Below is a small trained network, with its code and all its weights. Each question gives an input and a class and asks what happens when units are switched off, that is, made to give their printed mean instead of their output.

import numpy as np


def w(rows, s, z=0):
    codes = np.array(rows[::2]) - 128.0
    scale = np.full(codes.shape[1], s)
    scale[-1] = z or s
    return codes * scale


def f(y):
    return np.maximum(y, 0)


def log_softmax(a):
    a = a - a.max(-1, keepdims=True)
    return a - np.log(np.exp(a).sum(-1, keepdims=True))


def net(x, mask):
    res = np.array(x, float).reshape(1, 4) / 4 @ E
    y = f(res @ A[0][:, :-1].T + A[0][:, -1])
    res = res + np.where(mask, y, B[0][:, -1]) @ B[0][:, :-1]
    return log_softmax(res[-1] @ U[:, :-1].T + U[:, -1])


A, B = {}, {}
E = w([
[59,99,50,166,200,84,146,253,186,188,108],'x0',
[45,218,159,148,33,59,66,145,95,190,126],'x1',
[149,173,22,141,139,225,60,128,127,161,25],'x2',
[128,200,42,128,93,205,155,131,112,96,255],'x3',
],0.0097)
A[0] = w([
[85,153,85,126,109,204,60,87,179,166,52,236],'n1',
[122,91,151,140,190,219,186,128,120,100,142,66],'n2',
[92,80,212,101,139,146,120,130,123,171,79,136],'n3',
[145,121,149,84,89,178,87,17,88,71,85,137],'n4',
[114,164,154,142,117,179,146,159,137,113,205,124],'n5',
[85,129,197,87,156,96,147,98,159,112,189,66],'n6',
[93,176,148,149,76,114,121,165,98,107,111,44],'n7',
[91,85,156,90,106,64,162,171,140,95,215,56],'n8',
[124,98,46,199,137,84,130,206,255,172,128,180],'n9',
[80,159,88,80,116,179,129,138,156,78,189,93],'n10',
[158,60,171,133,144,74,100,121,171,120,77,131],'n11',
[192,81,114,100,160,169,192,115,217,76,102,8],'n12',
[67,198,147,133,92,70,86,145,181,202,176,146],'n13',
[158,161,41,133,120,215,71,109,166,177,94,165],'n14',
[98,139,171,86,60,215,140,65,82,121,134,232],'n15',
[186,165,122,140,143,133,95,122,106,143,112,41],'n16',
[133,113,161,127,147,75,170,150,107,137,190,30],'n17',
[156,64,169,131,131,76,88,132,139,154,21,165],'n18',
[99,160,107,166,68,211,200,155,109,102,178,216],'n19',
[28,89,73,140,151,131,144,195,212,184,113,180],'n20',
[128,85,98,82,169,166,194,116,228,119,121,103],'n21',
[126,161,205,101,127,126,135,80,203,98,55,54],'n22',
[115,127,69,141,108,152,78,136,81,132,84,115],'n23',
[200,69,129,76,207,126,161,118,95,90,162,138],'n24',
[96,106,217,128,99,79,183,113,117,148,163,54],'n25',
[52,152,145,178,106,120,94,115,76,141,138,33],'n26',
[91,181,145,140,96,71,61,95,137,186,154,88],'n27',
],0.0086,0.0017)
B[0] = w([
[166,45,165,114,190,151,168,241,151,140,36,237],'n1',
[142,150,123,178,150,66,44,118,178,222,137,190],'n2',
[3,143,61,114,162,139,121,84,84,158,229,180],'n3',
[62,220,121,138,35,227,80,152,181,32,163,226],'n4',
[117,137,80,69,185,135,131,197,135,220,227,178],'n5',
[110,48,152,36,140,129,167,159,219,62,74,176],'n6',
[157,111,122,188,160,83,48,84,156,206,99,167],'n7',
[162,100,131,19,142,181,157,245,143,102,26,193],'n8',
[57,222,125,181,75,220,117,124,190,50,132,246],'n9',
[77,152,67,105,207,53,164,139,118,226,191,193],'n10',
[120,220,59,141,184,130,152,130,33,211,195,192],'n11',
[170,91,126,163,122,115,9,66,148,183,95,210],'n12',
[157,99,217,194,143,84,53,95,208,159,108,209],'n13',
[183,42,145,58,185,188,184,180,218,141,125,253],'n14',
[27,89,152,125,105,205,72,141,147,88,154,208],'n15',
[156,127,152,78,60,159,186,183,138,142,111,159],'n16',
[155,50,96,87,126,170,164,144,169,97,32,171],'n17',
[76,144,32,69,208,146,170,104,99,183,167,218],'n18',
[68,121,65,139,226,134,150,117,104,199,196,210],'n19',
[82,204,133,125,80,170,54,185,133,26,179,242],'n20',
[131,96,193,241,66,92,40,96,233,168,92,198],'n21',
[29,178,12,80,161,146,135,61,113,132,161,171],'n22',
[121,78,126,125,156,146,155,158,158,123,61,193],'n23',
[162,91,171,207,129,99,35,91,127,129,115,203],'n24',
[144,91,114,91,162,167,100,180,180,117,100,187],'n25',
[171,144,164,223,152,57,62,79,199,196,114,173],'n26',
[200,100,189,143,141,102,50,90,188,153,131,191],'n27',
],0.0057,0.014)
U = w([
[185,97,162,207,91,67,34,65,188,214,94,93],'0',
[73,156,34,73,185,106,156,122,117,230,204,109],'1',
[167,49,146,38,128,140,171,190,180,104,28,108],'2',
[73,200,119,150,30,155,86,131,175,1,158,116],'3',
[116,117,162,148,147,127,134,132,135,133,131,255],'4',
[188,212,184,104,115,58,176,114,48,82,145,90],'5',
[159,135,95,148,27,63,180,108,94,142,105,86],'6',
],0.0085,0.0078)

Each question gives the input, the list of numbers given to net, and the class t.
The units are the neurons (one row each of A and B). Each row of codes is followed by its name. A weight is (code - 128) times the scale printed after its matrix; where a second scale follows, it is the last column's (A, B and U).
mask holds one flag per neuron, in row order. A switched-off neuron (its flag False) gives its mean, the last column of its row in B, instead of its output. The means were averaged over made-up inputs and are rounded, as every weight is.
A unit's drop is (log p(t) with every unit on - log p(t) with that unit switched off) / (log p(t) with every unit on - log p(t) with every unit switched off).
The circuit of an input: a set's keep is (log p(t) with only the set's units on - log p(t) with every unit switched off) / (log p(t) with every unit on - log p(t) with every unit switched off). Starting from the 12 units with the biggest drops (on a tie, the unit counted first), units are removed one at a time, each time the one whose removal leaves the highest keep (on an exact tie, the one counted first), for as long as the keep stays at least 0.8.
circuit, biggest first: the units of the circuit, biggest drop first
k most important neurons: the k neurons with the biggest drops, biggest first
drop of u: that unit's drop, to one decimal
input [6,4,-6,3], class 2: circuit, biggest first : n8
input [1,6,-6,3], class 0: 3 most important neurons : n13, n26, n14
input [5,-2,4,-3], class 3: 3 most important neurons : n9, n20, n8
input [8,3,-3,-8], class 1: 4 most important neurons : n18, n11, n4, n3
input [6,-2,1,-7], class 1: 3 most important neurons : n18, n11, n4
input [8,3,-5,7], class 3: 3 most important neurons : n9, n20, n18
input [-1,4,-5,5], class 1: 2 most important neurons : n5, n19
input [7,1,7,-3], class 2: 2 most important neurons : n1, n14
input [-8,8,-5,5], class 0: 4 most important neurons : n26, n27, n7, n13
input [-7,-8,-3,-7], class 0: 2 most important neurons : n24, n12
input [-7,0,-3,8], class 1: 3 most important neurons : n19, n10, n5
input [-1,-4,-1,-4], class 0: 4 most important neurons : n24, n19, n12, n10
input [0,3,-8,-7], class 2: 4 most important neurons : n8, n6, n17, n25
input [8,6,2,1], class 3: circuit, biggest first : n20
input [2,-8,7,-2], class 0: 2 most important neurons : n21, n12
input [0,4,-7,-3], class 2: drop of n8 : 0.2
input [7,-5,-2,-1], class 3: drop of n9 : 0.4
input [-6,-5,-2,-4], class 3: drop of n4 : 1.1
